Rows lie near named flat spaces through zero. A row that begins with a name and a colon came from that space; any other row is followed by the name of its block's space that it lies nearest.
bef_mupud: [-174 -110  -62 -174   80  164 -168  -23  -79 -281  -42  107   23  306
   79   52 -260   59  -98   35 -260 -109  -53 -106  168  -48  -83 -199
  177  -42  141]
gik_sibe: [ -14 -138  188  -90  -82   96   80  -18  169   -7  223  -47  347 -160
  -83   61   25  232  -68  -86  238  129  -73  318   30  240   99   56
   30   62  179]
fet_nevi: [ -42 -363  -76 -142  266   33  218  294   -5 -223 -247 -241  -42  413
  -62  -37  141   85 -155  110   21  -37  227  284 -224  203  169    9
   89  -84 -251]
gik_sibe: [-205  -99    9  305 -232  202  -34  113  201  103  236  -81  116 -197
  183 -149  340  -97 -107  153  -67  205 -243  155 -258 -141  -64  -50
 -285 -392   52]
sokob_lol: [ 103 -170  -54  126  -65  -22   66  243  -10  -98 -194 -160  -18  160
  113  -29  282 -194  130  460   38 -127  124  140 -210  -28   91  161
 -163 -196    0]
fet_nevi: [ -26  140  241   45  -53  280 -157 -558  -42  278  240  128  241 -223
  -84  135   32 -138  253   38  105   70  -57  -30  122  -96  -95  226
   71  -37  299]
fet_nevi: [-137 -159 -129  -57  135  179   66  366  383 -318  -58  -52   24   40
  128  -58 -209  158 -179   37 -160  109   21   15   46   64   40 -280
   40    2   76]
gik_sibe: [ -21  268 -348  110 -261 -716  -99  479 -290 -219  -19 -138 -123  270
 -197  251 -174  126 -372 -404  -53 -228 -125 -226  208  205  124 -197
 -102  364 -278]
fet_nevi: [-198  -19   14  182 -111   51  -48 -138    3  136  356 -152  173 -245
 -193  -38  294   -1 -189 -183   56  140 -129  192 -107   32   -7  104
  -91 -121  -52]
sokob_lol: [ 146   88 -182  145 -231 -108 -236   37 -364   69  -93   17  -65 -126
  -47   22  465 -383  239  606  -64 -331   23    2    2 -331   83  342
 -211 -150  244]
mem_nufif: [ 107 -232   12  167  155   38  343  322  422   52 -210 -270   17  -94
 -132   16  476  -74  134  364  182  222  136  373 -394  235  256  263
  -71 -231 -109]
mem_nufif: [  76 -242  -49  144  108  174  223  285  314  -87 -192 -303 -154  148
  127 -202  220  -93  128  345  -18  256   92   49 -395  -23  -44  -16
 -214 -419 -202]
mem_nufif: [-243 -115  -77  105  183  315  -35  -31   59  -13  -15 -109   14  136
   -9    3  175 -193  -57  189 -157   19  105   56 -103  -81   39   43
   28 -188  -13]
sokob_lol: [  76  120  145 -337   92  405  -96 -394  -85  214  147  223 -119 -189
  122 -303 -211   42  156   79  -61   76   -8 -180  217 -252 -120  -85
  -41   22  181]
mem_nufif: [  60 -350  -87   71  172  156  203  353  204 -261 -341 -344 -136  476
  118  -80  153  -95  127  427  -62  142  161   49 -380   34  -23  -26
 -114 -432 -207]
sofat_delov: [  89   23  149 -288  260  106  180  -34  252  -32 -140  174  -84   89
  147  -25 -564  307   26 -356   35  209   55 -185  127  110 -101 -318
  219  220  -67]
mem_nufif: [  88  -64  -95  175 -159 -218  194  418  380   31   88 -107  -69 -481
  -29 -208  254  230 -137 -163   66  370 -251  162 -289   17  -31 -129
 -222 -198 -143]
bef_mupud: [ -81   83  -25  296 -219 -347   60  136   38  144  116   36  -22 -290
   31  -54  285  -80 -201 -141   38  -97 -122  184 -156   99  116   82
 -116   61 -167]
sofat_delov: [ 107 -167   34  -26   38  -21  248  278  246  -46  -94  -69  -97  -62
  192 -242   -1  157  -52  -31   84  159   35  123 -222   52  -11 -142
 -111  -72 -179]
bef_mupud: [ 105 -197  -32  -96  444  392   94 -120   11  -75 -415 -253 -173  474
 -153   50  235 -389  425  770  -81  -77  425   -3 -144   23  157  364
   94 -274  -11]
mem_nufif: [  88  -43  -76   13  205   -4   -5   14   62 -112 -297   43   13   35
 -131  252   13 -100  223  164  -31  -55  159  -36   10  -51   16  147
  250    2  143]
sokob_lol: [  32  388  -86  173 -151 -202 -171 -172  -64  288  145  160  -71 -445
 -225  125  110 -105   81 -151  -40   49 -201 -208  146 -153  -28  106
  -33   91   97]
sokob_lol: [-186  -73 -128  110   65 -162  160  373    2  -56   -9 -265  117  182
 -139  132  224  -37 -357  -25  134 -201  231  338  -39  357  424  116
  -38  284 -215]
bef_mupud: [-121  172   69  -11  -76  -58  -70 -282 -103  214  293  164  -52 -308
  -26 -177   -5   23 -178 -297  -40  -49 -120    4  100   -4  -15  -12
   -2  153  -74]
sofat_delov: [-176   39  -11   50 -279 -115 -290 -163 -332  -83  300   29  303   35
 -121  213  -25   63 -186 -245    2 -149 -198   27  187  -30  -91    1
   43   61  179]
mem_nufif: [-120  -75    8   -3  117  284  -63  -26 -118   -5 -117  -10  140  273
  104  148   61 -222   52  324   -5 -212  232   80   59  -69  144  119
   45   38  165]
gik_sibe: [ -89  -51  -17   77  136  278   17 -113   26  158   57 -112    8 -146
  -77 -111  346 -233   44  293    2  -18  175  168 -100  -82  134  238
  -71 -102   26]
fet_nevi: [   2   29  -95   -1  -75 -172  102  273  209   -1  120  -58  -89 -237
  -95 -129    9  271 -214 -286   -9  273 -226   22  -64   91   -4 -209
 -112  -23 -154]
fet_nevi: [-105 -317  -61   77  -45 -165  220  386   89 -129   -7 -261  -64  202
    2 -175  283  172 -314 -101    2  159 -126  307 -402  215   49 -120
 -136 -287 -393]
bef_mupud: [-125 -102  -91   18  154  253 -129   -5   49 -205 -212   57  -36  272
  102  104  -47 -210  127  372 -279 -108   67 -122   28 -137  -39  -14
  137 -190  178]
mem_nufif: [  -3 -136  -96  -46 -105   22 -170    7 -426 -105  -39 -123   29  341
  -28   31  177  -87   14  215  -47 -153   -1   12  -52 -186  -71   62
  -94 -219   25]
gik_sibe: [ -90   83 -190  -84  198  110 -112   50  253 -147  -39  205  -84 -320
  -83   19 -228  114  -47 -136 -274  115  -68 -195  208 -178  -90 -205
  229   74  205]
mem_nufif: [ 232 -119  146   12   65  -13  138  -28 -120   49 -313 -154  106  370
  -68  256  247 -248  371  513  267 -189  287  191 -132  193  226  426
   23  -34   45]
mem_nufif: [ -51  194  -13  -68  -43  -15  -50  -43   71  157  150  187  -78 -292
  -43  -71  -68  103  -99 -168  -85   94 -194  -76  149  -20   30 -116
  -10  109   54]
sokob_lol: [ 106  -12  158  -13 -343   -8 -121 -192  -52  -90  268 -104   85  128
   60  -85 -186  157  122  -80   34  230 -337 -194  -13   -3 -341 -141
 -205 -305   38]
sofat_delov: [ 200  238 -149  140 -239 -567  -89   63 -170   69   34  103  -63 -472
 -247   87  177    2   15 -182   77 -156 -113  -20   76  -53   23  178
   -9  206   22]
sofat_delov: [  20   92   46  -36  -32 -110   59   30  -37   58  -54   23 -166  283
  114   -8 -258  133  -46 -289  -31  167 -150 -241  -45   39 -147 -268
  -50  -41 -258]
fet_nevi: [  37   78  -45  209 -267 -339  -48  -69 -255  269  191  -27  -11 -429
 -262  -82  667 -202  -46  154  100 -201 -108  327 -151   23  205  428
 -170  -47  -48]
bef_mupud: [  19  147  328  -97  100  426  122 -377  195  524  119  301  -83 -330
  298 -274  -79   -8  162  -56   80  273  -52  -47  -41 -171  -76  -79
  -70  -27   37]
sokob_lol: [  96  149   90   70 -218 -260  -23  -28  -98   42   25   89   26   48
  116   90 -171   22   34 -165   99  -86  -91 -119   68   59  -61  -43
  -50  140  -26]
bef_mupud: [ 168  -42  -85  -16  -67  -79   69  178 -104   91  -46 -155 -100  -95
 -116 -135  379  -67   68  314   97  -23   43  162 -133  -27  158  193
 -224 -107  -49]
mem_nufif: [ 110   52    9  -74  -63   34  -55  -38   90  -44   55   65  -32 -150
   31  -72 -184  133  101  -70  -35  167 -137 -176   73 -122 -187 -140
  -31  -69  110]
gik_sibe: [-115  -81  -39   17  -58  203   25   70  384  162  339   48   14 -712
 -132 -306  305  277 -173 -171  -95  529 -410  197 -180 -158 -112 -155
 -118 -353   89]
fet_nevi: [ 181  -77  137 -293   14   -2  -18  -67 -137 -150 -243  205  -48  358
  188   53 -317   87  208  160  -28 -136  -10 -115  115   22  -75  -89
  143   10  129]
sofat_delov: [  86   27   21 -209   64 -123  108  109  -84   10  -55  -19   -7  144
  -81   59 -163  211  -93 -208  143    6   56   25   99  175  113  -79
   44  239 -109]
fet_nevi: [  65 -155    9   71  -98 -271  126  240 -100  -86 -168  -60   -9  203
  107   10  174  -40  -57  116   95 -205   64  219 -189  151  127   89
  -46   -3 -154]
bef_mupud: [-271 -125  -71  163  123  -10   45  273  365 -241 -177  179   55   71
  220  169 -209   75 -213 -214 -228   42  -81    7  -67   45  -49 -293
  268   -8   12]
sokob_lol: [  16  473  -72  -71  -48 -301 -169 -188 -335  200    4  304 -266   22
   27   79 -441   37  -81 -525 -117 -120 -100 -503  327 -155 -136 -244
   69  385 -151]
fet_nevi: [ -70   84 -231   60   16  -70  -66  131 -215   -2   -2  -71 -231   12
   72 -204   40 -110 -188  -67 -139 -143  116 -142   -3 -230  -27 -104
 -158   63 -212]
sofat_delov: [ 222 -152   83  -20  -84 -111  168  210  315 -102 -141   45  -40 -167
   82 -100  105   89  182  281   46  103 -121  160 -167  135   36   46
  -37 -179   88]
gik_sibe: [  -5   34  -66   98   14  -66   46  -10  -62  139   32  -67 -170 -146
  -39 -190  247 -125  -51   28  -22  -29   51   48 -139  -63   40   99
 -119  -51 -196]
sokob_lol: [ 168  246  289 -391  102  475 -117 -650 -109  430  306  217  223 -487
 -210  -23  -80   27  318  120  264   42  118   25  433 -100  107  288
   64  309  491]
gik_sibe: [ -85 -270 -157  132  153 -206  107  297  282 -436 -318   -2 -217  214
  132  -44 -106   45  -99  -72 -312   25  -45  -51 -271   58 -178 -223
  221 -254 -241]
mem_nufif: [ -12  112  -40   74  160   63   47 -210   10  194   89 -115 -167 -213
 -174 -165  161 -150   22  -44   -4   56  148  -44  -60  -41   18  156
  -43   16 -194]
sofat_delov: [ -98  -24   -7   25   67  165   77   46  -48  151  175 -216  192  -98
  -96  -21  189  -13 -176  -61  231  -10  237  244    3   43  205  125
 -121  191  -42]
sokob_lol: [-195   49  -78   76   15  194 -219 -305  252  -68  331   89   -5 -489
 -190 -129  -48   82  -43 -233 -307  312 -311 -176   62 -205 -322 -128
  119 -265  161]
fet_nevi: [   9 -170 -105  -52  310  122  191  249  191 -107 -301 -142 -140  187
  -46  -19  140  -92   39  324  -56  -10  250  124 -135  117  215   80
   64  -52 -106]
gik_sibe: [  51   47  198    7  -86  -22  152  -68   82  247   87   52  -63  -21
  162 -132  -96  172  -20 -323  127  294 -185  -47 -168   29 -149 -186
 -117  -93 -224]
bef_mupud: [  92 -124  205 -269  396  371  271  -85  415  176 -146  155    8 -189
   10  -38 -190  314  141 -224  121  488   31   63  -99   -5  -80 -161
  248  -50   31]
sofat_delov: [ -73  -91   69  233  -47   -9  156  133  149  180  -32  -73   41   -3
   63   29  314  -66  -36   28   88  159  -79  208 -320   68   66   58
  -99 -214 -151]
sokob_lol: [-132  143  -85 -106   -7  -18  -83   -2 -201   92  120   99 -103  -21
   30 -114  -80   31 -248 -174  -95 -133  -12  -60  171  -59   79 -131
  -48  216  -76]
bef_mupud: [ -13   84   85  111   12   14  100  -99  193  203  121  -17  -20 -228
  -50  -55   46   42   -1 -213   72  249  -86   -6 -108   44  -51  -10
  -39  -46 -122]
bef_mupud: [ -40 -145  235 -231  381  642  105 -326  367   89  -65  216  -32 -112
  243 -218 -246   49  208   93  -97  278  100  -44  -26 -159 -165 -136
  203 -157  161]
sofat_delov: [ 100  260   35  151 -261 -338   15    8 -300  342   92   87  -59 -184
  129  -57  100  -67  -87 -252  211 -160   -2  -17  -14  -97   41   44
 -227  255 -180]
bef_mupud: [-110 -194  -29    3  -15  115   90  211  -29 -148   -5 -219 -145  458
  315 -277 -133   78 -210  -86  -92  116   -5  -87 -223  -46 -173 -340
 -233 -241 -352]
sofat_delov: [-198   -3  150  163 -199  328 -160 -375  264  147  566  -33  311 -535
 -157  -82  175   82  -16 -137   -4  408 -369   99  -30  -78 -216   34
  -84 -328  264]
gik_sibe: [  -4  157   88  -42 -610 -436 -135   72 -368   52  470  130  109 -125
  251 -203 -263  391 -421 -665  144  -53 -423  -43  140  -23 -203 -380
 -310  212 -115]
gik_sibe: [ -38   23   34 -128   98   53  107   -5  511   75  160  286 -177 -614
    5 -290 -231  462 -148 -564 -183  581 -426  -99  -66  -86 -286 -435
  136 -152  -49]
mem_nufif: [ 147  198  -36  -43 -213 -122 -127 -189 -645  461  167  -85  -44 -148
 -285  -68  591 -229   65  265  216 -238   42  170   20 -153  240  437
 -311   49  -17]
sokob_lol: [ 110  278   62 -114   53 -172   27 -154 -478  287 -119   42  -98  311
    7  127 -121 -155   25  -97  214 -350  308 -115  197   67  211  143
  -21  477 -193]
fet_nevi: [ -89 -295 -136  133  199   72  132  396  199 -349 -368 -162  -19  395
  205   68   31 -153  -25  320 -114 -140  271  100 -201   52   89  -33
   72 -113  -77]
bef_mupud: [ -19 -123   -4 -138   28  134  138  232   59 -103   63 -195  -86  294
  250 -257 -367  351 -235 -422   37  346  -40 -171 -113  -71 -259 -506
 -200  -94 -322]
sofat_delov: [ -93 -195 -189 -127  230  191 -131   37 -115 -414 -170 -154  -12  405
  -62   58 -126 -103    7  268 -218 -209  246  -88  111  -60  -21   -2
  158  -51   81]
sofat_delov: [  59  338  334  -64 -457  106 -278 -720  -69  342  770  297  199 -769
   86 -305 -326  265   44 -580  126  283 -466 -244  289 -266 -476 -161
 -175   50  279]
fet_nevi: [ -82 -360  -84   17  306  269  280  434  239 -144 -310 -188  -83  268
  293 -180   88   -3 -125  161  -15   88  303  194 -338  -63   63 -162
  -45 -160 -227]
mem_nufif: [  -3   56  -58   16   81 -106  -13   20  -80  -94 -111  -16   -1  162
  -17  145 -162  -44  -16 -101    8 -148  160 -100   98   38   21   -1
  109  198  -49]
sokob_lol: [ 107  178   73 -118  -33  209 -256 -627 -788  334  177 -159   12  239
 -184  -23  160 -310  240  152  174 -235  255 -170  141 -311  -88  355
 -173   20   -9]
sokob_lol: [ 234  131   78 -149  143  -66   42  -90  -36    9 -274  132    2   97
  -39  235 -199  -97  300  199  130 -227  258  -87  226  113  164  194
  191  330  170]
fet_nevi: [ -23  212 -108  -26   45   77 -100 -139 -385  191  165 -189   21  -17
 -162  -32  111 -216  -79   52  148 -282  357  -19  229  -84  214  228
 -170  365  -39]
sokob_lol: [ -24   32    4 -201   32    0 -173 -180  -58 -213   37  210   83  -49
  -57   86 -281   67   10  -14 -126 -215   -6  -68  326   35  -11  -11
  256  214  277]
gik_sibe: [ -68 -110   63 -153  191  121   92   16  341 -131  -13  189   21 -152
  102  -53 -385  359 -116 -446  -83  301 -116  -55   13  -12 -215 -360
  262   14   14]
bef_mupud: [ -63 -157  -32   66 -133    3   38  101  251  -56  263 -125    9 -326
 -111 -242  208  226 -156 -142  -64  366 -327  147 -221   12 -147 -119
 -134 -356  -68]
sofat_delov: [-122   73 -181  176 -156 -368  -48  246  332 -181   71  208 -217 -332
   43  -92 -211  308 -266 -575 -344  330 -530 -247  -97  -81 -341 -479
   78 -195 -157]
sofat_delov: [-110 -275  -28 -254  125    9  178  430  150 -392 -214   30 -199  585
  441 -211 -570  413 -342 -356 -206  146  -91 -140  -97   90 -194 -682
   52  -65 -333]
gik_sibe: [  82  -29 -164  117 -111 -249 -150   99 -527 -245 -262 -272    6  651
  -77  262  227 -464  153  622   15 -643  345    7   62   98  249  407
  -93   77   -4]
mem_nufif: [ -70 -384   63 -100  233  201  188  145  247 -269 -186 -170   73  362
    0   21   46   60   -1  245  -25   70  113  255 -196  271  100   19
  152 -211  -49]
fet_nevi: [  89   38  206 -299    1  142   63  -38   92   19   54  215   71   43
  297  -65 -613  421  -36 -468  117  252 -110 -198  173  -57 -237 -448
   49  177   55]
gik_sibe: [ 126 -171  181   -2 -148   18   10  -93  148   79   -3  218  152 -357
   -3    9  309   53  229  252   56  115 -265  290 -174  -36  -39  183
   78 -308  308]
gik_sibe: [ 153  370 -134   97 -314 -287 -255  -31 -625  177   33  -49   13  104
  -72  187  147 -347  107  271  148 -510  167 -158  294 -144  204  304
 -277  344  116]
bef_mupud: [   1 -121  -50  160   82   95  -24  -46  133 -220  -83 -198   33  115
  -55   57   67 -208  178  287  -68  -37  153  -36  -87   13  -59  163
   39 -181   46]
[  83  123  -46  -42 -187 -124  -32   98 -274  292  121   66   25 -324
  -69  -84  349  -15  -87   83  167 -143  -23  215   49 -111  225  163
 -212  161   77] => mem_nufif
[ -85   84  -52  -44  124  330    7 -138  166  278  242   51 -189 -561
  -21 -434  204  -27  -74   24 -123  216  -30   18  -30 -250   -9  -28
 -157  -96   -9] => mem_nufif
[ -19   22 -134   10  290  -17   -6  -35 -112 -120 -267 -114  -95  348
 -162  223  -94 -166   77   24  -69 -142  294 -161   49   25   40   94
  207  110 -124] => bef_mupud
[ 223  213    2  -85   28  -56  -35  -28 -195  151 -159   74   72  -25
  -80  248  -50 -110  234  153  215 -203  238  -73  242  -57  176  210
   27  349  208] => sokob_lol
[ -75   22  -47 -193   90  186   -3  -47  -54  174  114   62 -209 -133
  -29 -300   96   85 -136  -23 -139  138 -109    2   -8 -125   15 -123
  -96 -100  -96] => bef_mupud
[  62  459 -179   69  -75 -286 -106   80 -407  379   13   90   24 -274
 -202  249  165 -193  -85  -86  216 -370  235  -20  329 -101  375  249
  -95  631   72] => mem_nufif
[ -33 -269   95  -65  109  133   72  157   82 -296 -309   -1  126  612
  277  217 -308   76   66   67  -21    4   71  -30  -83   77 -104 -201
  175 -124   29] => bef_mupud
[  93   75   76   53 -129  -68  -28   -8 -267  108  -82   -1  121  200
  123  161   47 -182  114  189  195 -275  169   36   62   -8  130  175
  -96  174   76] => mem_nufif
[ 101 -244 -136  -59  177  -79  172  358   67 -111 -332  -97  -78   54
 -146   33  378  -34   41  382   12  -74  147  314 -205  100  265  196
   68 -107  -26] => bef_mupud
[  43  240 -183  223 -198 -455  -79  314 -213   14  -95   28  161  -88
  -79  382   94 -142  -96  -35  173 -401  149   54  202   46  288  178
  -20  479  114] => sokob_lol
[ -37   90 -142 -164  238  105 -123  -67  -85 -194 -187   68 -162  239
  -29   57 -253 -164   69  228 -236 -278  228 -238  286  -22   87    5
  175  199   94] => fet_nevi
